Below are the code and all the weights of a small trained network. Each question names an input and a target symbol and asks about switching units off, where a switched-off unit gives its printed mean instead of its output.

import numpy as np


def w(rows, s, z=0):
    codes = np.array(rows[::2]) - 128.0
    scale = np.full(codes.shape[1], s)
    scale[-1] = z or s
    return codes * scale


def f(y):
    return y / 2 * (1 + np.tanh(0.7978845608 * (y + 0.044715 * y**3)))


def softmax(a):
    e = np.exp(a - a.max(-1, keepdims=True))
    return e / e.sum(-1, keepdims=True)


def log_softmax(a):
    a = a - a.max(-1, keepdims=True)
    return a - np.log(np.exp(a).sum(-1, keepdims=True))


def net(x, mask):
    ids = ['ΓΛΞΩαδεζημπτ'.index(c) for c in x.split()]
    T = len(ids)
    res = E[ids] + P[:T]
    u = 0
    for l in range(3):
        r = res
        for j in range(2):
            rows = slice(4 * j, 4 * j + 4)
            q, k, v = (r @ M[l][rows].T for M in (Q, K, V))
            z = softmax(np.where(np.tri(T) > 0, q @ k.T / 4**0.5, -1e9)) @ v
            o = O[l][rows]
            res = res + np.where(mask[u + j], z, o[:, -1]) @ o[:, :-1]
        u += 2
        y = f(res @ A[l][:, :-1].T + A[l][:, -1])
        res = res + np.where(mask[u : u + 4], y, B[l][:, -1]) @ B[l][:, :-1]
        u += 4
    return log_softmax(res[-1] @ U[:, :-1].T + U[:, -1])


Q, K, V, O, A, B = {}, {}, {}, {}, {}, {}
E = w([
[122,78,146,175,66,81,102,118,181],'Γ',
[127,72,146,113,87,59,85,179,177],'Λ',
[111,109,177,170,65,115,109,84,169],'Ξ',
[158,137,206,152,92,79,116,89,185],'Ω',
[113,62,193,106,82,87,132,118,150],'α',
[162,159,207,74,109,14,96,97,177],'δ',
[154,96,147,108,48,15,69,65,197],'ε',
[164,105,127,90,45,10,152,95,84],'ζ',
[78,169,156,180,113,103,217,209,156],'η',
[59,125,122,142,92,17,188,85,218],'μ',
[72,105,166,149,57,12,215,32,130],'π',
[122,17,138,108,86,8,213,118,176],'τ',
],0.011)
P = w([
[148,159,145,179,99,121,103,181,78],'0',
[74,190,196,152,2,45,93,164,110],'1',
[210,192,96,129,72,213,136,179,161],'2',
[160,114,132,153,186,96,154,104,97],'3',
[89,144,184,126,77,15,148,80,143],'4',
[237,151,86,101,135,193,188,94,192],'5',
[164,83,119,146,250,91,178,72,94],'6',
[103,115,171,132,105,1,155,25,137],'7',
],0.013)
Q[0] = w([
[44,126,98,55,151,143,54,125,68],'L0H0',
[68,56,216,163,149,49,100,118,111],'L0H0',
[4,106,129,148,196,119,118,194,67],'L0H0',
[200,126,122,172,60,78,199,134,199],'L0H0',
[133,137,74,115,151,233,166,125,63],'L0H1',
[92,140,123,160,150,105,125,139,119],'L0H1',
[116,106,133,172,155,107,164,178,125],'L0H1',
[205,156,133,123,73,145,204,81,187],'L0H1',
],0.032)
K[0] = w([
[127,191,76,192,59,128,82,193,109],'L0H0',
[102,160,108,103,196,182,70,128,94],'L0H0',
[83,134,199,158,137,222,82,185,125],'L0H0',
[117,74,112,118,220,111,184,76,137],'L0H0',
[165,139,153,191,25,107,132,155,150],'L0H1',
[145,136,98,127,127,148,61,100,138],'L0H1',
[190,105,85,111,106,162,93,112,150],'L0H1',
[101,88,103,116,168,111,253,61,159],'L0H1',
],0.034)
V[0] = w([
[61,3,110,197,74,184,160,120,145],'L0H0',
[134,125,120,171,130,153,8,52,178],'L0H0',
[87,47,180,41,113,198,150,133,91],'L0H0',
[87,230,175,179,145,195,220,25,81],'L0H0',
[146,174,245,107,157,162,200,188,125],'L0H1',
[135,109,59,109,93,129,110,97,72],'L0H1',
[185,113,165,142,86,141,63,81,77],'L0H1',
[181,77,178,123,91,139,91,109,134],'L0H1',
],0.016)
O[0] = w([
[49,192,91,101,111,108,189,106,80,194],'L0H0',
[118,128,54,157,74,162,60,61,111,60],'L0H0',
[160,164,174,84,100,165,187,128,95,2],'L0H0',
[96,101,142,181,2,176,108,179,112,68],'L0H0',
[195,178,179,156,122,157,143,70,155,123],'L0H1',
[140,77,103,77,124,88,135,160,104,68],'L0H1',
[113,44,107,126,86,136,196,90,115,187],'L0H1',
[90,98,144,153,96,161,162,93,83,238],'L0H1',
],0.011,0.0064)
A[0] = w([
[76,141,87,15,131,250,31,143,20,10],'L0N0',
[162,184,74,86,169,176,134,179,196,89],'L0N1',
[187,142,68,108,125,250,158,121,174,75],'L0N2',
[90,157,128,56,50,130,111,141,158,2],'L0N3',
],0.016,0.0081)
B[0] = w([
[92,179,72,248,83,153,71,167,93,126],'L0N0',
[120,101,138,162,38,156,136,81,102,253],'L0N1',
[135,172,42,103,139,34,132,166,123,222],'L0N2',
[161,146,127,234,185,56,214,167,127,201],'L0N3',
],0.012,0.0048)
Q[1] = w([
[253,154,107,92,76,243,125,105,193],'L1H0',
[118,49,123,141,124,94,206,25,99],'L1H0',
[163,125,171,182,139,103,172,185,186],'L1H0',
[96,122,122,108,167,171,110,167,100],'L1H0',
[104,126,121,152,30,113,223,50,91],'L1H1',
[183,90,92,145,96,130,119,92,169],'L1H1',
[174,93,178,108,188,62,134,106,143],'L1H1',
[117,185,113,25,138,246,95,150,97],'L1H1',
],0.037)
K[1] = w([
[88,172,160,161,2,155,58,71,192],'L1H0',
[86,52,127,85,144,199,186,46,59],'L1H0',
[24,94,152,222,120,173,166,144,134],'L1H0',
[134,113,137,109,146,50,111,131,134],'L1H0',
[87,58,133,107,66,202,126,73,95],'L1H1',
[113,139,154,83,125,179,168,125,139],'L1H1',
[178,113,95,103,186,161,55,167,119],'L1H1',
[105,245,122,116,75,44,212,91,130],'L1H1',
],0.038)
V[1] = w([
[168,79,148,163,173,81,126,202,107],'L1H0',
[190,131,95,219,137,103,140,154,86],'L1H0',
[7,133,168,50,99,214,122,55,194],'L1H0',
[139,146,114,43,125,135,110,71,202],'L1H0',
[98,148,119,176,127,168,116,149,150],'L1H1',
[92,168,40,165,146,126,169,130,252],'L1H1',
[122,97,169,97,92,51,57,173,117],'L1H1',
[124,172,98,149,122,104,117,122,55],'L1H1',
],0.0035)
O[1] = w([
[193,90,133,54,112,98,136,103,160,192],'L1H0',
[190,113,170,75,149,150,60,159,175,232],'L1H0',
[38,137,75,255,142,217,126,131,58,18],'L1H0',
[65,178,117,182,156,71,195,111,131,4],'L1H0',
[121,188,91,196,92,169,128,139,111,91],'L1H1',
[91,121,107,219,155,142,86,130,116,161],'L1H1',
[214,127,113,81,114,70,86,151,113,113],'L1H1',
[79,132,110,117,149,85,184,143,156,143],'L1H1',
],0.0021,0.0029)
A[1] = w([
[167,194,41,60,174,249,169,131,125,214],'L1N0',
[187,119,55,106,226,215,69,80,115,67],'L1N1',
[160,222,73,75,124,226,185,174,151,40],'L1N2',
[122,209,145,55,173,193,33,175,50,2],'L1N3',
],0.013,0.0069)
B[1] = w([
[88,2,208,124,40,50,124,153,187,250],'L1N0',
[43,242,243,86,44,111,134,246,69,252],'L1N1',
[217,67,140,116,126,123,98,126,163,250],'L1N2',
[128,213,229,123,65,119,224,73,38,126],'L1N3',
],0.0077,0.0024)
Q[2] = w([
[108,114,249,195,91,131,180,105,143],'L2H0',
[141,118,38,102,54,251,118,169,189],'L2H0',
[60,83,66,122,88,38,190,108,108],'L2H0',
[150,91,167,68,215,125,149,185,110],'L2H0',
[35,85,156,125,38,10,154,127,143],'L2H1',
[120,124,118,153,132,106,27,105,148],'L2H1',
[194,127,2,124,111,154,124,113,189],'L2H1',
[116,47,190,141,132,27,81,145,168],'L2H1',
],0.034)
K[2] = w([
[92,83,172,129,136,224,120,180,89],'L2H0',
[168,141,134,139,32,120,191,88,231],'L2H0',
[27,74,79,176,186,103,127,117,129],'L2H0',
[118,95,138,4,130,101,155,113,109],'L2H0',
[134,96,92,91,213,191,136,110,114],'L2H1',
[173,149,147,149,136,105,78,123,123],'L2H1',
[140,183,71,170,80,72,137,62,163],'L2H1',
[99,49,147,184,191,159,82,102,129],'L2H1',
],0.039)
V[2] = w([
[108,161,117,173,120,67,120,156,72],'L2H0',
[125,115,154,85,133,154,109,175,60],'L2H0',
[133,143,115,138,130,112,155,100,168],'L2H0',
[76,120,158,60,96,173,138,131,226],'L2H0',
[171,153,96,141,99,110,120,135,136],'L2H1',
[223,149,104,128,135,102,52,158,2],'L2H1',
[121,162,180,87,99,130,112,117,124],'L2H1',
[108,151,121,115,106,129,156,114,201],'L2H1',
],0.0055)
O[2] = w([
[192,149,102,187,145,19,203,37,65,229],'L2H0',
[83,74,108,204,88,111,163,63,196,23],'L2H0',
[148,156,157,104,164,164,98,167,87,177],'L2H0',
[75,168,110,214,126,190,121,95,180,42],'L2H0',
[86,118,55,187,80,81,236,46,171,87],'L2H1',
[109,34,116,118,107,10,229,99,255,2],'L2H1',
[92,139,144,185,169,84,203,93,181,69],'L2H1',
[124,157,96,137,116,139,118,118,99,136],'L2H1',
],0.0028,0.0059)
A[2] = w([
[150,85,60,138,206,160,66,78,151,105],'L2N0',
[73,140,88,69,104,96,108,98,87,1],'L2N1',
[123,110,146,98,248,120,117,92,123,3],'L2N2',
[176,117,70,89,253,193,168,100,154,49],'L2N3',
],0.016,0.0048)
B[2] = w([
[184,176,99,93,145,139,161,149,27,182],'L2N0',
[96,141,123,178,186,171,182,127,232,245],'L2N1',
[146,145,74,125,20,121,120,168,207,241],'L2N2',
[152,137,145,219,149,115,109,11,71,170],'L2N3',
],0.011)
U = w([
[140,144,24,112,132,154,169,151,92,173],'Γ',
[104,206,110,90,64,148,164,172,171,76],'Λ',
[78,88,73,148,10,201,50,95,151,206],'Ξ',
[246,84,114,198,181,173,118,98,107,160],'Ω',
[93,190,178,43,108,132,192,37,66,238],'α',
[191,140,204,164,161,135,99,110,187,94],'δ',
[137,82,126,177,191,121,146,84,202,87],'ε',
[165,24,94,86,120,98,126,122,159,149],'ζ',
[222,99,147,239,93,191,233,228,158,2],'η',
[84,171,85,117,171,42,24,127,71,213],'μ',
[10,128,57,149,14,47,146,137,2,41],'π',
[180,162,94,176,80,117,137,75,154,41],'τ',
],0.0044,0.0079)

Each question gives the input, a string of symbols that net reads in full, and the target symbol t.
The units are the heads (4 rows each of Q, K, V and O) and the neurons (one row each of A and B). Each row of codes is followed by its name. A weight is (code - 128) times the scale printed after its matrix; where a second scale follows, it is the last column's (O, A, B and U).
mask holds one flag per unit, layer by layer, with each layer's heads first. A switched-off unit (its flag False) gives its mean, the last column of its rows in O or B, instead of its output. The means were averaged over made-up inputs and are rounded, as every weight is.
A unit's drop is (log p(t) with every unit on - log p(t) with that unit switched off) / (log p(t) with every unit on - log p(t) with every unit switched off).
The circuit of an input: a set's keep is (log p(t) with only the set's units on - log p(t) with every unit switched off) / (log p(t) with every unit on - log p(t) with every unit switched off). Starting from the 12 units with the biggest drops (on a tie, the unit counted first), units are removed one at a time, each time the one whose removal leaves the highest keep (on an exact tie, the one counted first), for as long as the keep stays at least 0.8.
circuit, biggest first: the units of the circuit, biggest drop first
unit that matters most: the unit with the biggest drop
top k neurons: the k neurons with the biggest drops, biggest first
input δ Ω π Λ Ξ, target τ: unit that matters most	L0H0
input π α Ω, target η: circuit, biggest first	(L0H0 L0N3)
input Γ Ξ μ ε Ω π, target η: circuit, biggest first	(L0H0 L0N3)
input Γ Ω π α α α, target ζ: top 3 neurons	(L1N0 L1N2 L0N2)
input Γ Λ μ α ε, target α: circuit, biggest first	(L0H0 L2N2)
input Ω η τ, target α: circuit, biggest first	(L0N1 L0H0 L2N2)
input μ α Ω, target Ξ: circuit, biggest first	(L0N1 L0H1 L0N3)
input τ ζ μ, target α: top 2 neurons	(L0N1 L2N2)
input α ζ δ τ Ξ α Γ, target Γ: circuit, biggest first	(L2N0 L0H0 L1N1)
input π Γ α Ξ ζ α, target Ω: circuit, biggest first	(L2N3 L0H0 L1N1)
input δ Ξ Ξ, target μ: circuit, biggest first	(L0H0 L0N2 L1N1)
input α Λ τ τ Γ τ ζ, target ζ: circuit, biggest first	(L0H1 L0H0 L2H1)
input α α η Ξ μ α Ξ α, target π: circuit, biggest first	(L0H0 L0N3)
input δ μ π Ω Ξ ε, target Λ: unit that matters most	L1N1
input α τ Ξ, target α: circuit, biggest first	(L0N1 L0H0)
input Ξ μ η Λ Ξ, target τ: top 3 neurons	(L2N2 L2N3 L1N1)
input π α Ω α τ π τ α, target Λ: circuit, biggest first	(L2N2 L0H0 L0H1)
input α α α Λ, target Λ: top 2 neurons	(L1N1 L2N2)
input Ξ Ω Γ τ, target τ: circuit, biggest first	(L2N2 L2N3 L0H0 L0N1)
input α Γ δ Ξ, target Ξ: circuit, biggest first	(L0H0)
input π τ Λ δ π π Ω, target Ω: top 2 neurons	(L2N0 L1N1)
input α α η η ζ δ, target τ: circuit, biggest first	(L0N1 L0H1 L0N2)
input δ α α α Ω Ω, target ζ: top 2 neurons	(L1N0 L0N2)
input Ω μ Ξ τ α η, target α: top 2 neurons	(L0N1 L2N2)
input α ζ η Γ, target Γ: top 3 neurons	(L2N0 L1N1 L2N1)
input η δ η ζ α α Ξ η, target π: top 2 neurons	(L0N3 L2N1)
input τ Ξ τ Ξ Ω Λ, target Γ: unit that matters most	L0N2
input α Γ τ ε, target ε: top 3 neurons	(L1N1 L2N1 L2N2)
input Ξ δ Γ, target μ: top 2 neurons	(L0N2 L1N1)
